Below are the code and all the weights of a small trained network. Each question names an input and a target symbol and asks about switching units off, where a switched-off unit gives its printed mean instead of its output.

import numpy as np


def w(rows, s, z=0):
    codes = np.array(rows[::2]) - 128.0
    scale = np.full(codes.shape[1], s)
    scale[-1] = z or s
    return codes * scale


def norm(h):
    return h / np.sqrt((h * h).mean(-1, keepdims=True) + 1e-5)


def f(y):
    return y / 2 * (1 + np.tanh(0.7978845608 * (y + 0.044715 * y**3)))


def softmax(a):
    e = np.exp(a - a.max(-1, keepdims=True))
    return e / e.sum(-1, keepdims=True)


def log_softmax(a):
    a = a - a.max(-1, keepdims=True)
    return a - np.log(np.exp(a).sum(-1, keepdims=True))


def net(x, mask):
    ids = ['αβεηθλμξπστφω'.index(c) for c in x.split()]
    T = len(ids)
    res = E[ids] + P[:T]
    r = norm(res)
    for j in range(3):
        rows = slice(3 * j, 3 * j + 3)
        q, k, v = (r @ M[0][rows].T for M in (Q, K, V))
        z = softmax(np.where(np.tri(T) > 0, q @ k.T / 3**0.5, -1e9)) @ v
        o = O[0][rows]
        res = res + np.where(mask[j], z, o[:, -1]) @ o[:, :-1]
    y = f(norm(res) @ A[0][:, :-1].T + A[0][:, -1])
    res = res + np.where(mask[3:7], y, B[0][:, -1]) @ B[0][:, :-1]
    return log_softmax(norm(res)[-1] @ U[:, :-1].T + U[:, -1])


Q, K, V, O, A, B = {}, {}, {}, {}, {}, {}
E = w([
[169,115,82,217,106],'α',
[152,123,129,78,63],'β',
[127,8,113,124,82],'ε',
[91,132,128,43,70],'η',
[138,118,103,190,242],'θ',
[105,184,68,23,123],'λ',
[81,149,105,62,165],'μ',
[96,123,79,82,116],'ξ',
[13,124,34,132,78],'π',
[185,129,116,124,155],'σ',
[201,86,108,125,94],'τ',
[124,48,163,115,111],'φ',
[228,174,97,109,175],'ω',
],0.016)
P = w([
[89,227,236,222,75],'0',
[89,142,82,168,126],'1',
[193,190,89,190,197],'2',
[173,159,88,85,184],'3',
[191,103,90,85,205],'4',
[188,107,26,61,253],'5',
],0.0057)
Q[0] = w([
[103,72,192,140,76],'h0',
[93,176,98,132,98],'h0',
[171,142,134,66,167],'h0',
[121,189,249,167,118],'h1',
[144,126,203,116,66],'h1',
[214,78,42,119,118],'h1',
[131,134,38,111,82],'h2',
[158,132,138,91,117],'h2',
[157,105,56,133,139],'h2',
],0.011)
K[0] = w([
[46,240,179,193,189],'h0',
[146,69,210,169,162],'h0',
[127,103,37,241,110],'h0',
[2,169,62,248,25],'h1',
[52,168,117,212,185],'h1',
[141,72,103,31,239],'h1',
[225,227,77,106,218],'h2',
[84,98,192,201,249],'h2',
[163,108,114,81,188],'h2',
],0.0076)
V[0] = w([
[137,51,63,144,157],'h0',
[153,81,220,77,131],'h0',
[194,178,187,40,106],'h0',
[175,247,39,85,145],'h1',
[5,177,136,129,219],'h1',
[52,116,58,103,45],'h1',
[123,148,53,213,84],'h2',
[121,154,117,173,222],'h2',
[27,174,111,194,124],'h2',
],0.015)
O[0] = w([
[186,88,99,170,137,153],'h0',
[209,121,176,84,106,58],'h0',
[104,153,120,37,97,99],'h0',
[79,162,85,72,184,248],'h1',
[101,26,163,86,140,63],'h1',
[168,114,7,129,121,89],'h1',
[60,140,81,152,117,190],'h2',
[115,69,180,124,170,168],'h2',
[88,71,66,127,77,105],'h2',
],0.014,0.013)
A[0] = w([
[219,211,1,124,176,197],'n0',
[223,214,82,245,87,118],'n1',
[216,107,240,194,58,127],'n2',
[11,179,222,92,211,253],'n3',
],0.0086,0.0024)
B[0] = w([
[122,109,44,48,75,209],'n0',
[192,102,185,99,107,184],'n1',
[229,117,15,140,180,142],'n2',
[249,80,175,179,162,245],'n3',
],0.012,0.011)
U = w([
[72,149,95,183,126,199],'α',
[123,179,114,88,94,10],'β',
[190,126,135,148,91,38],'ε',
[109,62,148,64,128,125],'η',
[113,88,152,149,126,96],'θ',
[120,145,126,98,122,70],'λ',
[95,34,152,99,154,71],'μ',
[92,99,77,86,145,104],'ξ',
[74,170,90,212,159,251],'π',
[91,200,212,127,181,96],'σ',
[137,255,110,105,100,9],'τ',
[220,77,137,121,94,127],'φ',
[131,182,185,114,202,223],'ω',
],0.0091,0.0022)

Each question gives the input, a string of symbols that net reads in full, and the target symbol t.
The units are the heads (3 rows each of Q, K, V and O) and the neurons (one row each of A and B). Each row of codes is followed by its name. A weight is (code - 128) times the scale printed after its matrix; where a second scale follows, it is the last column's (O, A, B and U).
mask holds one flag per unit, heads first, then neurons. A switched-off unit (its flag False) gives its mean, the last column of its rows in O or B, instead of its output. The means were averaged over made-up inputs and are rounded, as every weight is.
A unit's drop is (log p(t) with every unit on - log p(t) with that unit switched off) / (log p(t) with every unit on - log p(t) with every unit switched off).
The circuit of an input: a set's keep is (log p(t) with only the set's units on - log p(t) with every unit switched off) / (log p(t) with every unit on - log p(t) with every unit switched off). Starting from all 7 units, units are removed one at a time, each time the one whose removal leaves the highest keep (on an exact tie, the one counted first), for as long as the keep stays at least 0.8.
units of the circuit, in order: the units of the circuit, biggest drop first
k most important neurons: the k neurons with the biggest drops, biggest first
which heads matter: for each layer, one digit per head in row order, 1 if its drop is at least 0.15 and else 0, layers parted by /
drop when u is switched off: that unit's drop, to one decimal
input α ω τ τ ω ξ, target ω: most important neuron : n3
input π α ω μ φ τ, target φ: which heads matter : 010
input β φ α ω τ, target ω: which heads matter : 011
input α α β μ φ μ, target φ: units of the circuit, in order : h1; n1
input σ τ ξ ω α, target ω: which heads matter : 011
input β ω ξ, target ω: which heads matter : 001
input ω ω ε, target ω: which heads matter : 000
input σ ε ε β α φ, target φ: which heads matter : 010
input η β α τ, target τ: which heads matter : 010
input ε β τ α α, target τ: which heads matter : 010
input η α ξ φ, target φ: which heads matter : 011
input σ α τ α, target τ: units of the circuit, in order : h1; n0
input ω σ α, target ω: units of the circuit, in order : h1; h2
input ξ β λ α φ μ, target φ: units of the circuit, in order : h1
input α β σ π, target ω: which heads matter : 001
input ω λ φ α ξ, target φ: which heads matter : 010
input α φ β, target φ: drop when n1 is switched off : 0.3
input π α μ φ α, target φ: drop when h1 is switched off : 0.2
